Each row has a name. Each question is about the rows just above it.

[169 191 150 151 149 101 180 152 172] : pogut
[167 113 144 110 167  86 126 167 198] : mib
[124 143 116 143 114 160 132  98  73] : kuf
[163 169 154 136 154  84  84  84 201] : lipa
[144 167 131 149 128 137 155 120 113] : pupot
[108 100 116 119 117 144 104 113 101] : Nadaz
[151 152 146 131 146  96 152 157 181] : ronem
Which value appears more than once in mib? => [167]
Repeated in kuf: => [143]
The row with [144 167 131 149 128 137 155 120 113] is => pupot

[100 112  82 141  75 118 148 181  94  86 130 198] = gafuv
[ 88  96 137 137 122 141 210 172 116 112 172 145] = Fedad
[130 104 109  66 141 210 156 127 110 117 137 156] = vil
[192 159  82 101 136 159 127 163 159 159  95 190] = lif
[125 102 132 154  71 127 175  84 136 129  71  71] = biz
[178  69 157 119  94 151 161 183 150 127 172 119] = mulor
The value that biz holds more than once: => [71]
Which value appears more than once in vil? => [156]
Which value appears more than once in lif? => [159]

[176 176 176  93 126] = voziv
[114 206  92 176 104] = lilug
[110 151 110 110 151] = vaduv
[185 167 114 114 102] = zivi
The value that voziv holds more than once: => [176]
Which row holds [176 176 176  93 126]? => voziv
Which value appears more than once in zivi? => [114]
The row with [110 151 110 110 151] is => vaduv
Whose row is [114 206  92 176 104]? => lilug
[185 167 114 114 102] is in which row? => zivi

[149 131 148 144 131 157 129 141 147 139 132 144 137 143 142 129 137 131
 139 153] = Vasum
[140 149 161 139 133 139 133 133 170 142 174 149 139 155 130 141 163 136
 130 132] = zego
[129 140 132 134 135 131 131 131 138 131 138 131 133 137 143 146 151 130
 133 146] = bedo
[130 130 130 129 134 142 134 131 130 128 131 154 130 137 137 135 140 141
 131 152] = non
[204 136 129 130 131 131 132 130 138 132 136 134 132 134 139 138 138 133
 130 133] = Goza
[134 130 130 131 136 138 132 139 135 132 131 137 131 134 140 134 129 132
 133 134] = Kitu
[161 128 133 150 131 134 135 133 131 136 135 145 135 134 132 133 138 130
 136 150] = tes
[130 159 153 133 160 135 140 134 135 133 154 137 135 175 135 131 139 129
 153 133] = fiki
[143 129 134 140 151 137 213 130 129 131 132 130 134 134 130 134 155 134
 131 130] = Fidoz
[137 133 138 133 132 130 167 141 130 167 129 144 133 131 167 167 130 130
 129 135] = Zemo
[140 149 161 139 133 139 133 133 170 142 174 149 139 155 144 134 134 137
 133 214] = Mavu
[130 144 131 132 138 130 131 132 138 134 138 129 133 133 133 130 137 134
 142 136] = bagu
The row with [140 149 161 139 133 139 133 133 170 142 174 149 139 155 130 141 163 136
 130 132] is => zego
Whose row is [143 129 134 140 151 137 213 130 129 131 132 130 134 134 130 134 155 134
 131 130]? => Fidoz
Whose row is [130 130 130 129 134 142 134 131 130 128 131 154 130 137 137 135 140 141
 131 152]? => non
Whose row is [137 133 138 133 132 130 167 141 130 167 129 144 133 131 167 167 130 130
 129 135]? => Zemo
Which row holds [130 144 131 132 138 130 131 132 138 134 138 129 133 133 133 130 137 134
 142 136]? => bagu

[ 74 112 205  91 182 153 142 129 157  52 177  45 112 134 118 189 124 139
 127 124 186 163] = Kot
[177 112 177  54 177 120 177  98 152  65 133  88 177 134 129 115 196 117
 162 121 123  89] = Gazug
[ 74 146 205  91 182 153 142 129 157  52 177  45 112 221 118 189 186 139
 127 124 186 186] = nup
The value that Gazug holds more than once: => [177]
Repeated in nup: => [186]
Whose row is [ 74 112 205  91 182 153 142 129 157  52 177  45 112 134 118 189 124 139
 127 124 186 163]? => Kot

[136 136 136 107 136] -> vatan
[113 104 172  80 147] -> Tomo
[128 111 116 113 127] -> zuk
[174 108  93 147 147] -> Zal
[181  91  32 187 139] -> Fepi
[144 142 146 127 118] -> Nafu
[137 115 133 115 125] -> Gol
[118  92 121 116 143] -> Luku
[130 130 120 120 138] -> Gud
Which value appears more than once in Gol? => [115]
Repeated in Zal: => [147]
The value that vatan holds more than once: => [136]
Whose row is [137 115 133 115 125]? => Gol
The row with [130 130 120 120 138] is => Gud

[130 125 126 117 137 114 123 128 133 146 129 130  97 206 133 141 127]  retel
[123 102 131 111 130 135 139 130 126 122 128 127 102 118 127 135 127]  zulan
[130 125 126 117 137 114 130 128 133 146 129 130  97 206 133 141 127]  tibud
[133 163 126 152 116 127 125 125 125 119 128 127 121 100 125 113 130]  zek
Whose row is [123 102 131 111 130 135 139 130 126 122 128 127 102 118 127 135 127]? => zulan
[130 125 126 117 137 114 123 128 133 146 129 130  97 206 133 141 127] is in which row? => retel

[150 136 154 146 146 117 104 110 138] = gem
[111 111 111 134 125 125 128 118 129] = sulut
[124 132 141 132 133 130 131 131 117] = lonok
[104 133 110 119 103 130 127  71 126] = Sumab
[111 122 105 162 124 139 140 210 134] = dazeg
[ 69 110 123  75  82 162 148  82 144] = galek
[133 100 134  94 110 121 136 106 113] = kufu
[100  88 101  83  96 137 123  86 129] = dup
[124 119 122 127 124 129 123 123 126] = vog
Repeated in galek: => [82]
Which value appears more than once in gem? => [146]
The row with [100  88 101  83  96 137 123  86 129] is => dup
[133 100 134  94 110 121 136 106 113] is in which row? => kufu

[125 158  93 127 180 183 159 203  97 126 136 145 129 170 185 131 123 171
 120  94 100 174 112  72 117 137 124  72 200 178 141 131 114 143 172 135
 153 179 198 171 151 100  91 127  63 116 116 170 115  79 146  70  86  83] -> zavim
[ 70  85  71 163 180 164 154 172 139 148 176 129 110 151 163 102  99 147
 120  83 109 170 127 126  98 132 108 116 176 118 180 140  78 157  85 150
 135 186 153 122 102 131  61 160  63 128 157 120  94 110 141 114 121 126] -> femi
[ 64  76 129 159 183 125 133 188 150 144 123 125 134 160 157 123 119 154
 123  94  95 170 112  99 126 145  88 142 176 155 141 162 129 162 109 173
 145 148 198 127 164  62  67 135  55 134 126 164 115 110 176 109  64  70] -> Getol
[125 158  93 127 180 183 159 203  97 126 136 145 129 170 185 131 123 171
 120  94 100 174 112  72 117 137 124  72 200 178 141 131 114 143 172 135
 153 179 198 171 164 131 114 156  51 146 106 152 119 133  94  81 114  95] -> Vol
[ 97  94  78 109 169 157 154 172 134 141 149 143 100 148 191 106  99 137
 146  90 103 163 127 103 104 132 105  81 180 133 145 145  78 152 117 158
 135 109 188 142 123 123  79 160  74 131 141 145  94 133 130 109 107 114] -> Lim
Whose row is [125 158  93 127 180 183 159 203  97 126 136 145 129 170 185 131 123 171
 120  94 100 174 112  72 117 137 124  72 200 178 141 131 114 143 172 135
 153 179 198 171 151 100  91 127  63 116 116 170 115  79 146  70  86  83]? => zavim
Whose row is [ 70  85  71 163 180 164 154 172 139 148 176 129 110 151 163 102  99 147
 120  83 109 170 127 126  98 132 108 116 176 118 180 140  78 157  85 150
 135 186 153 122 102 131  61 160  63 128 157 120  94 110 141 114 121 126]? => femi

[118 140 130  53 128 126 127 138 129 130  53]  kosel
[112 139 129 108 138 121 127 136 129 128  54]  lir
[120 136 126  94 173 120 126 136 130 120 120]  gosof
[139 125 128 148  60 133 130 122 124 103  88]  legit
The value that lir holds more than once: => [129]
Whose row is [120 136 126  94 173 120 126 136 130 120 120]? => gosof
Which row holds [139 125 128 148  60 133 130 122 124 103  88]? => legit

[125 120 110 126  98 127 129 129 128 129 127 126 144  82 136 128 129 131
 137 129 127 128 128 128 169 132 131 128 128 115 149 110] -> tefi
[127 132 115 128 127 127 132 127 128 105 128 136 135 131 102 127 130 131
 134 130 127 127 129 127  54 124 102 126 127 129 127 138] -> nada
[129 128 149 128 130 131 128 127 127 134 128 125 121 151 150 127 130 129
 141 127 127 127 127 126 158 123 116 128 129 126  95 138] -> ked
[131 118 126 128 117 128 129 129 128 133 128 130 134 126 144 127 130 127
 154 126 127 128 129 129 134 125 138 127 128 131 134 113] -> laso
[125 126  81 130 128 130 127 128 128 145 128 128 143 108 139 128 126 127
 116 126 127 129 128 128 126 122 121 128 129 130 112 133] -> bopi
[125 130 154 129 123 129 132 127 129  63 129 129 132 118 105 128 127 125
 128 125 129 128 131 128 119 131 142 129 127 127 139 107] -> zelo
[128 124 135 127 124 132 126 128 127 172 128 129 115  91 142 128 127 127
 128 127 128 129 128 126 133 132 126 127 127 130 112 123] -> Rovo
[125 130 154 129 123 129 132 127 129  63 129 129 132 118 105 128 127 125
 128 125 127 129 132 129 120 127 145 126 128 125 134 115] -> Kor
[128 124 127 128 113 127 127 128 128 124 127 133 139 131 119 127 128 131
 135 130 131 128 123 128  85 138 138 127 129 124 125 109] -> zadil
[128 128 135 128 124 132 128 128 127 172 128 129 115  91 142 128 127 127
 128 127 128 129 128 126  63 108 125 126 127 132 125 122] -> tov
Whose row is [125 130 154 129 123 129 132 127 129  63 129 129 132 118 105 128 127 125
 128 125 129 128 131 128 119 131 142 129 127 127 139 107]? => zelo
[131 118 126 128 117 128 129 129 128 133 128 130 134 126 144 127 130 127
 154 126 127 128 129 129 134 125 138 127 128 131 134 113] is in which row? => laso
Whose row is [125 120 110 126  98 127 129 129 128 129 127 126 144  82 136 128 129 131
 137 129 127 128 128 128 169 132 131 128 128 115 149 110]? => tefi

[175 191 169 195 192 126 191 192 167 162] = pasul
[103 153 125  76  94 120 132  75 112  75] = biso
[125 153 125  76  94 120 132  75 125 125] = vugo
[ 86  65 161 204 153  42 172 207 161  97] = Nelu
Which value appears more than once in vugo? => [125]
Repeated in biso: => [75]
Which value appears more than once in Nelu? => [161]
The row with [125 153 125  76  94 120 132  75 125 125] is => vugo

[181 174 116  90 129 126] : moro
[187 138 104 103 169 153] : Zigam
[187 138 109 103 169 153] : rola
[122 147 122 117 184 134] : Nodo
[144 145 105 121 149 141] : Zifu
[200 157 109 111 179 145] : vefaf
[191 166 112  85 131 128] : sazu
[156 156 105 130 155 155] : fabu
Which value appears more than once in Nodo? => [122]
Whose row is [187 138 109 103 169 153]? => rola
Whose row is [187 138 104 103 169 153]? => Zigam

[127 179 127 141 171 105] -> likir
[158 177 139 159 170 111] -> Piz
[158 159 139 159 170 159] -> zalo
[120  85 139 128 133 138] -> vul
[137  99 115 123  57 131] -> Rora
[104 129 119  94 136 153] -> Fut
[158 177 139 159 170 159] -> sez
The value that sez holds more than once: => [159]
The value that zalo holds more than once: => [159]

[111 151  88  98 105 110 162  96 180 129 126 146 121 160 103 119 126 116] = Gid
[118  79 118 193 118 141  63 130  84 125 127 124 131 104 147 134 114 220] = bosi
[189 153 141 104 165 119 150 160  77 121 127 100 120  81 126 117 149  68] = Veki
[101  81 160 186 122 150  69 136 100 138 130 128 138 120 138 142 114 200] = Sem
The value that Sem holds more than once: => [138]
Repeated in bosi: => [118]

[117 129 144 115 124 158 176 149 137 140  88 120 187 128 164 110 156 104
 118 157 113 124 105  98 110 130 131 137 138 113 136] -> lizi
[130 129 173 154 142 151 172 134 160 117 116 124 113 114 112  97 159 165
 141 143 131 124 133 106 111 145 126 137 115 165 109] -> fanez
[117  87 111 140 146 111 169 134 195 128 147 125 114 103 115  96 176 127
 141 137 131 123 165 106 111 123 131 139 102 141 124] -> gidi
[110 129 144 151 136 127 174 131 159 155 131 140 152 115  92  79 193 132
 174 150 136 148 133  98 116 103 165 172 131 129 124] -> ralup
[125 159 163 144 151 164 176 104 114 128 144 114 134 109 115  91 157 127
 156 175 158 117 149 128  74  98 131 149 118 144 141] -> poteg
[117 116 144 144 142 142 171 127 119 120 131 101 137 163 116 149 100 112
 141 143 139 170 145 105 111 162 130 121 115 107 124] -> Tagut
[123 144 149 137  87 141 158 118 129 146 158 165  95 115 113 102 159 111
 140 101 141 100 132 165 106 138 131 137 104 200 120] -> sor
[125 159 163 144 151 164 176 104 114 128 144 114 134 109 115  91 157 127
 110 158 134 124 132 134 135  98  76 117 115 122 122] -> Paf
[ 99 129 144 126 142 155 180 147 137 127 131 126 134 120 114  97 153 122
 141 169 126 132 133  94 117 126 130 141  88 157 124] -> tazus
[118 181 153 166 142 152 174 130 118 147 131 110 131 102 115 110 156 122
 137 150 134 111 133 146 111 144 140 123 118 144 124] -> Zur
[ 69 115 135 144 141 151 158 139 132 129 133 120 106 134  99  97 140 166
 141 101 109 124 156 111 132 148 117 145 120 144 122] -> botel
Whose row is [118 181 153 166 142 152 174 130 118 147 131 110 131 102 115 110 156 122
 137 150 134 111 133 146 111 144 140 123 118 144 124]? => Zur
Whose row is [ 69 115 135 144 141 151 158 139 132 129 133 120 106 134  99  97 140 166
 141 101 109 124 156 111 132 148 117 145 120 144 122]? => botel
Whose row is [117 116 144 144 142 142 171 127 119 120 131 101 137 163 116 149 100 112
 141 143 139 170 145 105 111 162 130 121 115 107 124]? => Tagut

[134  88 143 115 143 171 156  79 130 138  91 143  56 171 185] = Nomiv
[120 171 138 118  99  85  98 180 137 149 172  93 217  77  98] = Binim
[114 140 126  88  87 113 114 114 114 113 165  79 162 107 107] = Zofev
[125 112 158 117 132 119 135 101 135 146 103 128  68 135 113] = Mas
[133 122 125 115 138 143 150  93 136 116 137 130  94 149 137] = ramol
[144 133  91 149 145 117 134 122 141  89 121 103 115 129 103] = sege
Which value appears more than once in Binim? => [98]
The value that sege holds more than once: => [103]
Which value appears more than once in ramol? => [137]
Whose row is [125 112 158 117 132 119 135 101 135 146 103 128  68 135 113]? => Mas

[94 78 81 80] -> ruzi
[ 73  57 178 163] -> gobas
[155 142  92  95] -> seka
[118 114 114 181] -> zofas
[155 155 155  45] -> vateg
[160 160 160 160] -> tuge
[152 142 167 203] -> zib
[142 182  80  74] -> veri
[132 152 168 227] -> Sizi
[145 145 145 145] -> kiz
Which value appears more than once in kiz? => [145]
Which value appears more than once in tuge? => [160]
Repeated in zofas: => [114]
Which row holds [ 73  57 178 163]? => gobas
Repeated in vateg: => [155]
Where do [145 145 145 145] appear? => kiz

[ 96 160 112 221  70 128 128  93 156  48  33 112] = nesal
[131 129  89 175 129  92 134 156 131  97  80 131] = Ligoz
[130  72 130 175 129  92 134 156 131  97 101 178] = Goti
The row with [ 96 160 112 221  70 128 128  93 156  48  33 112] is => nesal
Which value appears more than once in Goti? => [130]
Where do [130  72 130 175 129  92 134 156 131  97 101 178] appear? => Goti

[126 134 123 142 110] -> nipa
[109  99 110 143 127] -> dapun
[108 108 108 108  76] -> bogib
[143 128 118 103 151] -> bod
[159 136 116 133  43] -> neta
[122 142 123 122 117] -> mezev
[122 135 127 141 103] -> Suv
[143 128 136 103 151] -> lova
[123 123 123 123 150] -> Nit
The value that mezev holds more than once: => [122]
Which value appears more than once in Nit? => [123]
The value that bogib holds more than once: => [108]

